Each row of numbers belongs to one of the elements below and depends on some of the facts about them. Some rows are named. Which element is each other row?

Some facts about the elements:
bagrimos dutrul:161 legi:f trikon:k
bamu dutrul:161 legi:d tutrek:klufo trikon:i
barel dutrul:161 legi:a tutrek:skasu trikon:h
bestal dutrul:161 legi:d tutrek:rimis trikon:j
betu dutrul:392 legi:b trikon:h
bifistal dutrul:392 legi:a trikon:j
bimun dutrul:161 legi:b tutrek:rebran trikon:j
bize dutrul:392 legi:g trikon:h
bofir dutrul:161 legi:a tutrek:kluklik trikon:i
bosek dutrul:161 legi:a tutrek:vodrer trikon:i
bratruli dutrul:161 legi:e tutrek:gakle trikon:j
brazifos dutrul:161 legi:a tutrek:volu trikon:h
brebrem dutrul:392 legi:a tutrek:tobro trikon:j
brestem dutrul:392 legi:a tutrek:nefani trikon:i
brusizan dutrul:161 legi:a tutrek:kaskam trikon:i
bruskerom dutrul:161 legi:b tutrek:nolin trikon:h
buklel dutrul:161 legi:a trikon:i
bule dutrul:161 legi:a trikon:j
dapes dutrul:392 legi:a tutrek:gruris trikon:i
dapom dutrul:161 legi:a trikon:h
darok dutrul:392 legi:b tutrek:klurosak trikon:i
dedran dutrul:392 legi:f tutrek:zokaril trikon:h
disku dutrul:161 legi:a tutrek:darok trikon:i
dratre dutrul:161 legi:b tutrek:stepus trikon:i
drostok dutrul:392 legi:g tutrek:bosek trikon:h
drozek dutrul:161 legi:a tutrek:bamu trikon:i
drufli dutrul:392 legi:b tutrek:bifistal trikon:i
drules dutrul:161 legi:a tutrek:skapabram trikon:j
drunor dutrul:392 legi:a tutrek:dedran trikon:i
dudren dutrul:161 legi:b tutrek:brusizan trikon:i
duse dutrul:161 legi:g tutrek:kupun trikon:j
fafa dutrul:161 legi:c tutrek:kikle trikon:i
falen dutrul:161 legi:a tutrek:zudul trikon:j
fatru dutrul:161 legi:e tutrek:megresuk trikon:h
fladrin dutrul:392 legi:d tutrek:ruvak trikon:i
flaklu dutrul:161 legi:a tutrek:limas trikon:h
flanil dutrul:161 legi:d tutrek:grafi trikon:h
flastebror dutrul:392 legi:a trikon:k
fleplas dutrul:161 legi:c tutrek:gabril trikon:h
flikom dutrul:161 legi:c tutrek:pulin trikon:h
fogrinus dutrul:392 legi:c tutrek:grake trikon:j
folil dutrul:161 legi:c tutrek:lostabe trikon:h
gabril dutrul:161 legi:b tutrek:grokla trikon:i
gakle dutrul:392 legi:d tutrek:drufli trikon:h
galopur dutrul:161 legi:c tutrek:bize trikon:i
gedras dutrul:392 legi:a tutrek:plibaflu trikon:j
gotom dutrul:392 legi:g tutrek:muga trikon:h
grafi dutrul:161 legi:d tutrek:folil trikon:h
grake dutrul:161 legi:a tutrek:rumo trikon:i
gritror dutrul:161 legi:f tutrek:natrim trikon:h
grogri dutrul:161 legi:a tutrek:posapel trikon:j
grokla dutrul:392 legi:c tutrek:flanil trikon:k
grozuk dutrul:161 legi:a tutrek:dudren trikon:h
grudul dutrul:392 legi:a trikon:h
gruris dutrul:161 legi:g tutrek:kati trikon:k
gutral dutrul:392 legi:a tutrek:maka trikon:j
kaskam dutrul:392 legi:b trikon:h
kati dutrul:161 legi:a tutrek:stimo trikon:h
keplum dutrul:161 legi:b tutrek:gritror trikon:i
kikle dutrul:161 legi:a tutrek:grogri trikon:h
kinu dutrul:161 legi:c tutrek:vodur trikon:i
kisim dutrul:161 legi:c tutrek:meplor trikon:j
kleger dutrul:161 legi:g tutrek:taklal trikon:h
klomis dutrul:392 legi:d tutrek:limi trikon:h
klosano dutrul:161 legi:a trikon:k
klufo dutrul:392 legi:e tutrek:falen trikon:j
kluklik dutrul:161 legi:f tutrek:plalor trikon:k
klurosak dutrul:161 legi:f tutrek:truru trikon:i
kolume dutrul:392 legi:d trikon:j
kopulim dutrul:161 legi:b tutrek:gotom trikon:i
kozer dutrul:392 legi:a tutrek:vogrel trikon:k
kuban dutrul:161 legi:b tutrek:plomoru trikon:i
kubil dutrul:392 legi:b tutrek:zurel trikon:h
kupun dutrul:392 legi:d tutrek:kinu trikon:h
lagor dutrul:392 legi:c tutrek:vize trikon:j
lesu dutrul:161 legi:a tutrek:suvum trikon:k
limas dutrul:392 legi:e tutrek:skudrenos trikon:h
limi dutrul:161 legi:f tutrek:puskis trikon:i
lobi dutrul:392 legi:d tutrek:ludos trikon:j
lostabe dutrul:161 legi:a tutrek:tresa trikon:h
ludos dutrul:161 legi:a tutrek:zolonis trikon:h
lustutes dutrul:161 legi:g tutrek:mano trikon:h
madri dutrul:161 legi:f tutrek:klomis trikon:h
maka dutrul:392 legi:b trikon:j
mano dutrul:161 legi:a tutrek:brebrem trikon:h
matrem dutrul:392 legi:e tutrek:bimun trikon:k
medrem dutrul:392 legi:c trikon:i
megresuk dutrul:392 legi:a tutrek:tana trikon:h
meplor dutrul:392 legi:a tutrek:treza trikon:h
miple dutrul:161 legi:c tutrek:telon trikon:h
miskar dutrul:392 legi:a trikon:h
miste dutrul:392 legi:b tutrek:drostok trikon:h
mozu dutrul:161 legi:a trikon:i
mufi dutrul:392 legi:c tutrek:lustutes trikon:j
muga dutrul:161 legi:b tutrek:disku trikon:j
mugim dutrul:392 legi:b tutrek:paflas trikon:j
muzas dutrul:392 legi:d tutrek:miste trikon:h
natrim dutrul:392 legi:e tutrek:matrem trikon:h
nefani dutrul:392 legi:a tutrek:kozer trikon:h
nisko dutrul:392 legi:b tutrek:nobi trikon:h
nobi dutrul:161 legi:g tutrek:zepla trikon:h
nobra dutrul:161 legi:a tutrek:bestal trikon:h
nolin dutrul:161 legi:f trikon:i
nosil dutrul:161 legi:a tutrek:peste trikon:i
nutem dutrul:392 legi:a trikon:h
paflas dutrul:161 legi:c tutrek:sodrok trikon:i
peskir dutrul:161 legi:d tutrek:skubrini trikon:h
peste dutrul:161 legi:c tutrek:lesu trikon:j
plago dutrul:161 legi:e tutrek:lobi trikon:j
plalor dutrul:161 legi:a tutrek:miskar trikon:i
planiflun dutrul:392 legi:g tutrek:zaseskos trikon:h
plegrer dutrul:161 legi:e trikon:j
plibaflu dutrul:161 legi:b tutrek:vonak trikon:i
plomoru dutrul:161 legi:f tutrek:nisko trikon:h
popu dutrul:161 legi:a trikon:h
posapel dutrul:392 legi:a trikon:i
pota dutrul:392 legi:a tutrek:skedrik trikon:i
poval dutrul:161 legi:a tutrek:dapes trikon:i
pulin dutrul:392 legi:e tutrek:tifik trikon:h
puskis dutrul:161 legi:b tutrek:keplum trikon:h
raklem dutrul:161 legi:a tutrek:plago trikon:h
rarugas dutrul:161 legi:a tutrek:duse trikon:i
rebran dutrul:392 legi:c tutrek:dratre trikon:k
resta dutrul:161 legi:b trikon:h
rimis dutrul:161 legi:a trikon:k
rirom dutrul:161 legi:d trikon:h
ritrosa dutrul:392 legi:c tutrek:galopur trikon:h
rorus dutrul:161 legi:a tutrek:brazifos trikon:h
rosti dutrul:161 legi:f trikon:h
rumo dutrul:161 legi:a tutrek:mugim trikon:i
ruvak dutrul:161 legi:c tutrek:stedrul trikon:k
sapum dutrul:392 legi:c tutrek:vodregol trikon:j
seflam dutrul:392 legi:a tutrek:kubil trikon:i
segrar dutrul:161 legi:c tutrek:fladrin trikon:h
skapabram dutrul:161 legi:c tutrek:pota trikon:i
skasu dutrul:161 legi:d tutrek:brestem trikon:k
skatrogi dutrul:161 legi:g trikon:j
skedrik dutrul:161 legi:a tutrek:rarugas trikon:i
skubrini dutrul:392 legi:c tutrek:stukal trikon:i
skudrenos dutrul:161 legi:g tutrek:fleplas trikon:h
sodrok dutrul:161 legi:d tutrek:flaklu trikon:i
stedrul dutrul:392 legi:b tutrek:kopulim trikon:h
stenil dutrul:161 legi:b tutrek:muzas trikon:i
stepus dutrul:161 legi:g trikon:h
stevar dutrul:392 legi:d tutrek:drules trikon:h
stibri dutrul:392 legi:e tutrek:nobra trikon:h
stimo dutrul:161 legi:b tutrek:stenil trikon:i
stoluse dutrul:392 legi:e tutrek:verubal trikon:h
stukal dutrul:392 legi:a tutrek:zazatrok trikon:j
subun dutrul:161 legi:c tutrek:miple trikon:h
suvum dutrul:161 legi:a tutrek:flikom trikon:j
taklal dutrul:161 legi:a tutrek:barel trikon:i
tana dutrul:161 legi:c tutrek:tupabra trikon:i
telon dutrul:392 legi:c tutrek:medrem trikon:k
tifik dutrul:392 legi:a tutrek:gutral trikon:i
tobrek dutrul:392 legi:a trikon:j
tobro dutrul:161 legi:b tutrek:zezom trikon:j
trato dutrul:161 legi:c tutrek:popu trikon:h
tresa dutrul:392 legi:a tutrek:betu trikon:i
treza dutrul:161 legi:c tutrek:klosano trikon:h
tropas dutrul:392 legi:d tutrek:nosil trikon:k
trudrul dutrul:161 legi:d tutrek:bratruli trikon:k
truru dutrul:392 legi:a tutrek:mufi trikon:k
tupabra dutrul:392 legi:a tutrek:bruskerom trikon:h
vagruk dutrul:392 legi:a tutrek:grozuk trikon:i
verubal dutrul:392 legi:g tutrek:fogrinus trikon:i
vinu dutrul:161 legi:g tutrek:fatru trikon:i
vize dutrul:392 legi:a tutrek:raklem trikon:j
vodregol dutrul:392 legi:a tutrek:kuban trikon:h
vodrer dutrul:392 legi:a tutrek:stibri trikon:j
vodur dutrul:392 legi:b tutrek:bofir trikon:i
vogrel dutrul:392 legi:f tutrek:stevar trikon:j
volu dutrul:392 legi:b trikon:i
vonak dutrul:392 legi:c tutrek:vinu trikon:h
vukli dutrul:161 legi:f trikon:j
zaseskos dutrul:392 legi:a tutrek:trudrul trikon:h
zazatrok dutrul:392 legi:d tutrek:ritrosa trikon:k
zeklato dutrul:161 legi:a trikon:h
zepla dutrul:161 legi:b tutrek:fafa trikon:h
zezom dutrul:392 legi:f tutrek:planiflun trikon:h
zokaril dutrul:161 legi:e tutrek:gedras trikon:j
zolonis dutrul:161 legi:a tutrek:skatrogi trikon:k
zudul dutrul:161 legi:a tutrek:rorus trikon:h
zurel dutrul:161 legi:a tutrek:kleger trikon:i

Some elements and their rows:
bagrimos: [ 2  2  2  1 -1  1  2  1  1  0  1  1  1  1  3 -2  2  2 -3  2 -2  0  4  0
 -3  1  0  0 -1  1 -2 -1  1 -3  0 -1  2  0]
meplor: [-1 -1 -2 -2 -2  4 -1  2 -1  2 -1  6  0 -6 -2 -1 -2  3  2 -1 -1  0 -1  0
  3  2  4  0  0 -4  1  7 -2  4  2 -7 -1 -1]
raklem: [ 2  1  2  0  2  2 -4  1 -1  2  1  5 -2  1 -1 -1  2  3  2  1 -2  0  3  2
  1  2 -3  0 -2 -1  0  1  0  0  1 -5  2  1]
dedran: [-4  0 -1 -2  0  1 -2  3  0  1 -1  2 -1 -4  2 -1  0  1  1 -3  0  0 -1  0
  0  0  3  0  2 -2 -2  0 -1  2  2  3 -1 -1]
paflas: [ -2  -2  -3   1   3   2  -3  -4   0  -4   2  -8   0   8   2   1   0  -6
 -10   5   0   6  11  -2  -5  -3   3   2   3   3   0 -11  -1  -4  -3  12
  -1  -5]
mugim: [  0  -2  -4  -1   4  -2  -1   0   1  -6   3  -8   6   1   3   3   0  -6
  -5   2   2   6   8  -6  -1  -4   7   2   5   3  -1  -2  -1   1  -5   2
 -14  -3]
poval: [  0  -4   6   3   5   1 -10   4  -2   4   1  -1   0   8   2   0   5   1
  10   2  -3   1 -10   3  -1  -1  -2   3   0   7  -7  -8  -1   1   0   2
   1   4]
vinu: [-1  0  1  1 -3  1 -2 -2 -1  0 -2 -2  0  2 -2  0 -2 -1  2  3 -2 -1 -4  2
  0  1 -3 -1  0  1  1  0  0 -3  1  5  3  0]
zolonis: [ 6  0  2  1 -1  1  1  0  0  2  0  4  1  2  3 -1  2  4  0  1 -3  0  3  1
  0  2 -2  0 -3  0 -1  4  0 -1  0 -8  3  2]
skatrogi: [ 5  2  1  1  0 -2  7 -4  1 -2 -4  0  2  0 -1 -1 -1  0 -1  1 -2 -2 -3  1
 -2  1 -3 -3 -4 -3  3  6  2 -3 -1  0  3  1]
drufli: [-1  2 -5 -1 -6 -7  5 -2  0 -2  0 -3  3 -6 -5 -2 -4 -2  0 -5  6 -2 -5 -2
  3  0 -1 -1  0 -2  6  8  2 -2 -1 -1 -3  3]
gakle: [-2  1 -3 -3  0 -3  4 -1  1 -2 -3 -1 -1 -4 -3  0 -3  2 -4 -4  2 -3  5 -1
  2  0  1 -3  0 -5  3  6  0  3  1  2  4  0]
peskir: [-5  5  2  2 -9  6 -2  3  0  3  1  3 -4 -3 -1  3  2 -2  2  5 -2  0 -1  2
  2  4 -2  0  4  3 -4 -6  0  0  3  3 -3 -3]
megresuk: [ 1 -2 -1 -2  3  1 -2  2 -1  1  0  4  0 -3  0 -1 -1  4  1 -3  1  0  3  0
  2  0  3  0 -1 -3  1  6 -2  4  1 -7  1  0]
stenil: [-2  3  3  1  2 -7 -3  1 -1  0  3 -6  2  4 -3  0  4 -2  6 -2  4 -2 -5  1
  0 -1 -7  0  0  5 -1 -4  2 -5 -2  6 -1  5]
drules: [  5  -1   1   2  -4   4   3  -1   0   1   0   5   1   0   1  -2  -1  -1
   1   4  -5   1  -5   0  -1   2   0   1  -2   1   1   4   1  -2   0 -11
  -1  -1]
rirom: [-1  3  2  0  1  1 -1  0  0 -1  0 -1 -2  2 -1  1  1  0 -2  2  0 -1  8  1
  0  0 -3 -1  1  0  0 -3  0 -2  1  5  1 -2]
lagor: [ -7   1   1   2  -3   0   4   4   2   1  -1  -1  -1  -4   5   4   2  -5
   5  -2  -2  -1 -18   0  -1   0   3   1   3   3  -6 -10   1   5   2   3
  -2  -1]
vogrel: [ -2   0  -3   0  -7   2   5   1   1   0  -2   3   2  -6   3  -1  -2  -2
   2   0  -3   0 -11   0  -1   2   4   0   1  -2  -2   3   1   2   1  -4
  -4  -2]
puskis: [-2  5  4  0  3 -5 -3  3  0 -1  4 -2  0 -1 -1  2  5 -1  3 -3  4 -2  4  0
  1  0 -7  0  0  4 -2 -4  1 -3 -1  5 -3  4]

Rows to name:
No name comes twice in this set of rows, the named rows included.
[-2  2 -4 -4  3 -7  2  0  0 -4  2 -3  2 -3 -3  0 -1  0 -3 -6  8 -1  8 -3
  2 -2 -1 -1  0 -3  5  6  1  0 -2  2 -4  3] | kaskam
[  5  -4  -1  -1   9   5  -8  -2  -2  -2   3  -2   1   9   2  -1   1   2
 -10   5  -1   6  23  -2  -2  -2   4   2   1  -1   1  -1  -2  -2  -4   1
  -3  -4] | flaklu
[ 0  3  2  1  0 -8 -1 -1 -1 -2  2 -4  2  1 -3 -1  1 -2  3 -4  6 -2 -4  1
  0 -1 -7  0 -2  3  2  0  2 -6 -2  3  0  6] | dratre
[  5 -10  -6  -3   9   1  -4  -5  -1  -4  -1  -5   4   7   0  -3  -5   1
  -8   1   1   6  11  -3  -2  -4   8   2   0  -4   7   7  -3   2  -4  -2
  -1  -3] | tresa
[-3 -7 -3 -1  5  3 -8 -1  0 -2 -1 -8  3  7  2  1  0 -4 -5  5 -1  5  8 -3
 -2 -5  8  2  6  3 -2 -4 -2  3 -2 10 -6 -6] | verubal
[  7  -4  -2  -2  11   3  -6  -4  -1  -4   2  -1   2   9   1  -3  -1   3
 -12   5   1   5  27  -2  -3  -2   3   1  -1  -4   5   3  -3  -4  -4   1
   0  -3] | lostabe
[  0  -2  -6  -2   4  -1   3  -2   2  -5   0  -7   3   3   7   2  -2  -2
 -14  -1   1   4  17  -6  -3  -4   8   1   3  -3  -1  -5  -2   3  -3   7
  -1  -4] | grokla
[ 0  5  2  3 -5 -2  3  1  1  0  3  0  2 -2  0  3  3 -5  4  1  1  0 -6 -1
  0  1 -4  0  1  6 -2 -3  2 -4 -2 -2 -8  1] | muga
[ 2  1 -2 -1 -1 -3  3 -5  0 -1 -3 -1  1  1 -2 -6 -4  1 -3 -1  1 -2  1  2
 -3  1 -3 -2 -3 -3  7  7  1 -7  0  1  7  1] | nolin
[  2  -1  -4   0   2  -1  -4  -4   0  -5   4  -8   5   7  -2   0   0  -5
 -10   3   4   5  14  -4  -2  -3   0   2   2   3   5  -2   0  -7  -5   6
  -7  -3] | gabril
[ 1  0  2  1 -5  7 -3  2 -1  3  2  8 -2 -2 -1 -1  0  1  1  4 -3  2  3  1
  1  3  0  1  0  0 -1  0 -1  0  2 -5 -2 -2] | barel
[ 1  2  6  1  5 -2 -3  3  1  0 -1 -2  1  5  4  2  6  3  4  3 -3 -3  1  1
  0 -2 -3 -1  0  3 -8 -5  1  0  0  6  3  2] | gruris
[-4  1  1  0 -6  2  0  4  2  1  0  0  0 -3  3  4  3 -1  2  1 -2  0 -5 -1
  2  0  5  1  4  3 -9 -6 -1  7  2  1 -3 -3] | tropas

The same elements again, as new rows of numbers:
Named rows:
nosil: [12  7  5  9  5  4 -8 14 -1  7  2  5]
zolonis: [ 2 15  8  2 13 -4 -2 11  4  7  6 -5]
grozuk: [  8   5   8   5   8   0 -12   7   2  -5  -8  -9]
vogrel: [  0 -18 -17  -4  -2   1  23 -13  -3  -5  -2  15]
stibri: [ -9  -4 -13 -11  15   3  19  -3   6 -11  12   5]
subun: [ 23   0   5  14  12  -4   0   3   2 -10 -16  -1]
vodur: [-38   0 -11 -21 -14   5   8  -2  -3  18  21   0]
kinu: [-17   6  -3  -9   6   8  -2  20 -10  17   1  -7]
taklal: [36  1  7 21  2 -2 -9  6 -5 -3 -4 11]
mano: [-1 10  8  5 14  4 -7 10  9  0 -3 -6]
segrar: [ 52  -4  10  30  15  -9   3  -5   8 -20 -20  15]
limas: [ 13 -22  -5 -25 -15  -5  -7 -20 -28 -33 -14 -20]
pota: [ -5   3  -7 -13  -3   5  -6   2  -1  -4  29   5]
gutral: [-5  2 -7 -6 -1 11 -5  2  8 -7 23  9]
resta: [ -5   0   5   9   0  -6   6  -5   4   7 -19  -4]
plago: [  4  -4  -6   9  13   7  11  11  -3   6 -15   8]
kisim: [ 22  -3   2  17   8   5  -2   7  -1  -3 -12  10]
duse: [-30  -3  -2   1  -5   6  10   4   0  26 -17   0]
dapom: [ 9  8  8  6 10  1 -9  7  5 -2 -6 -8]
vodregol: [  5   2  -1  -4   5   1  -4  -5  12 -19  20   1]

Rows to name:
No name comes twice in this set of rows, the named rows included.
[ 13  -8  -3   9  -5  -8  13 -20  15 -14   3  14] | stedrul
[ -1 -12  -8   7   2   4  17   2 -11  10 -26   3] | vukli
[ 20  -6  -9   5   4   5   5  -5   8 -16  14  20] | lagor
[-13  -3  -5  -2   0  -4  14 -13  15  -2  11   8] | miste
[11  9  8 14 14  0 -4  9 13 -2 -3  1] | kati
[-30  16   9  -3  -3  -6  -1   6   6  28   3 -13] | trudrul
[ -1  -2 -10 -16  11  -6  16  -5  -6 -10  15   1] | matrem
[-19   0  -2   5  -3   6   5   5   2  21 -13   2] | tobro
[ 3  7 -2  7 13  4  7 17 -1 13  3  7] | galopur
[  4   7  -2 -13   2  -4  -3  -4   2 -12  25  -2] | flastebror
[ 22  -8   7  26  -1 -14  14 -14   7   1 -29   9] | kleger
[ -6   6  12  12  -5  -5  -7  -2  10   9 -11  -6] | rirom
[ 26 -13   6  -8 -18  -4 -23  -1 -41 -13 -27 -18] | paflas

